Below are the code and all the weights of a small trained network. Each question names an input and a class and asks about switching units off, where a switched-off unit gives its printed mean instead of its output.

import numpy as np


def w(rows, s, z=0):
    codes = np.array(rows[::2]) - 128.0
    scale = np.full(codes.shape[1], s)
    scale[-1] = z or s
    return codes * scale


def f(y):
    return y / 2 * (1 + np.tanh(0.7978845608 * (y + 0.044715 * y**3)))


def log_softmax(a):
    a = a - a.max(-1, keepdims=True)
    return a - np.log(np.exp(a).sum(-1, keepdims=True))


def net(x, mask):
    res = np.array(x, float).reshape(1, 3) / 4 @ E
    y = f(res @ A[0][:, :-1].T + A[0][:, -1])
    res = res + np.where(mask, y, B[0][:, -1]) @ B[0][:, :-1]
    return log_softmax(res[-1] @ U[:, :-1].T + U[:, -1])


A, B = {}, {}
E = w([
[145,194,154,134,142,110,183,198,45,72],'x0',
[80,76,236,180,170,8,107,61,166,125],'x1',
[41,65,152,7,241,189,167,185,148,166],'x2',
],0.011)
A[0] = w([
[127,130,209,69,230,135,163,80,234,112,65],'n0',
[88,132,169,80,213,108,99,117,191,100,60],'n1',
[133,141,231,168,214,29,197,7,69,80,149],'n2',
[111,139,165,90,197,113,212,214,145,75,4],'n3',
[88,82,133,140,160,77,121,137,173,225,72],'n4',
[35,61,104,43,167,156,224,215,124,129,149],'n5',
[147,171,125,89,112,125,103,108,54,56,176],'n6',
[86,95,191,126,173,144,131,105,135,188,87],'n7',
[131,255,119,111,111,79,148,177,124,50,180],'n8',
],0.0071,0.004)
B[0] = w([
[216,164,159,91,102,98,134,248,116,132,204],'n0',
[160,219,159,133,145,123,108,123,66,77,186],'n1',
[103,94,75,185,115,80,143,74,184,176,246],'n2',
[110,98,54,146,110,148,136,81,107,104,183],'n3',
[169,175,188,69,204,105,89,145,102,160,184],'n4',
[158,100,47,171,109,80,170,88,179,128,251],'n5',
[90,152,128,200,94,128,115,162,140,68,173],'n6',
[156,128,179,160,119,176,1,175,126,131,183],'n7',
[87,147,141,57,105,155,107,150,83,70,201],'n8',
],0.0095,0.012)
U = w([
[126,92,75,172,2,125,168,70,149,107,253],'0',
[203,59,67,171,156,93,127,65,209,174,153],'1',
[175,244,254,139,119,127,147,226,45,53,9],'2',
],0.0066,0.0037)

Each question gives the input, the list of numbers given to net, and the class t.
The units are the neurons (one row each of A and B). Each row of codes is followed by its name. A weight is (code - 128) times the scale printed after its matrix; where a second scale follows, it is the last column's (A, B and U).
mask holds one flag per neuron, in row order. A switched-off neuron (its flag False) gives its mean, the last column of its row in B, instead of its output. The means were averaged over made-up inputs and are rounded, as every weight is.
A unit's drop is (log p(t) with every unit on - log p(t) with that unit switched off) / (log p(t) with every unit on - log p(t) with every unit switched off).
The circuit of an input: a set's keep is (log p(t) with only the set's units on - log p(t) with every unit switched off) / (log p(t) with every unit on - log p(t) with every unit switched off). Starting from all 9 units, units are removed one at a time, each time the one whose removal leaves the highest keep (on an exact tie, the one counted first), for as long as the keep stays at least 0.8.
units of the circuit, in order: the units of the circuit, biggest drop first
top k neurons: the k neurons with the biggest drops, biggest first
drop of u: that unit's drop, to one decimal
input [5,-1,8], class 0: units of the circuit, in order => n3
input [6,6,-5], class 0: units of the circuit, in order => n2, n8
input [5,1,-1], class 0: top 3 neurons => n0, n4, n1
input [-3,3,5], class 2: top 2 neurons => n0, n1
input [2,-2,-6], class 2: top 3 neurons => n2, n5, n8
input [-3,5,5], class 2: top 2 neurons => n0, n1
input [3,-7,-7], class 2: top 3 neurons => n2, n5, n8
input [-1,7,5], class 2: top 3 neurons => n0, n1, n4
input [-2,7,1], class 2: top 3 neurons => n5, n0, n1
input [-8,1,4], class 2: top 2 neurons => n2, n0
input [1,-4,-5], class 2: top 2 neurons => n2, n5
input [5,5,-1], class 0: top 2 neurons => n2, n4
input [2,-1,-7], class 2: top 2 neurons => n5, n2
input [7,-1,8], class 0: units of the circuit, in order => n3
input [4,-6,7], class 0: drop of n4 => 0.1
input [3,-6,-8], class 2: drop of n8 => 0.2
input [7,4,0], class 0: drop of n0 => 0.0
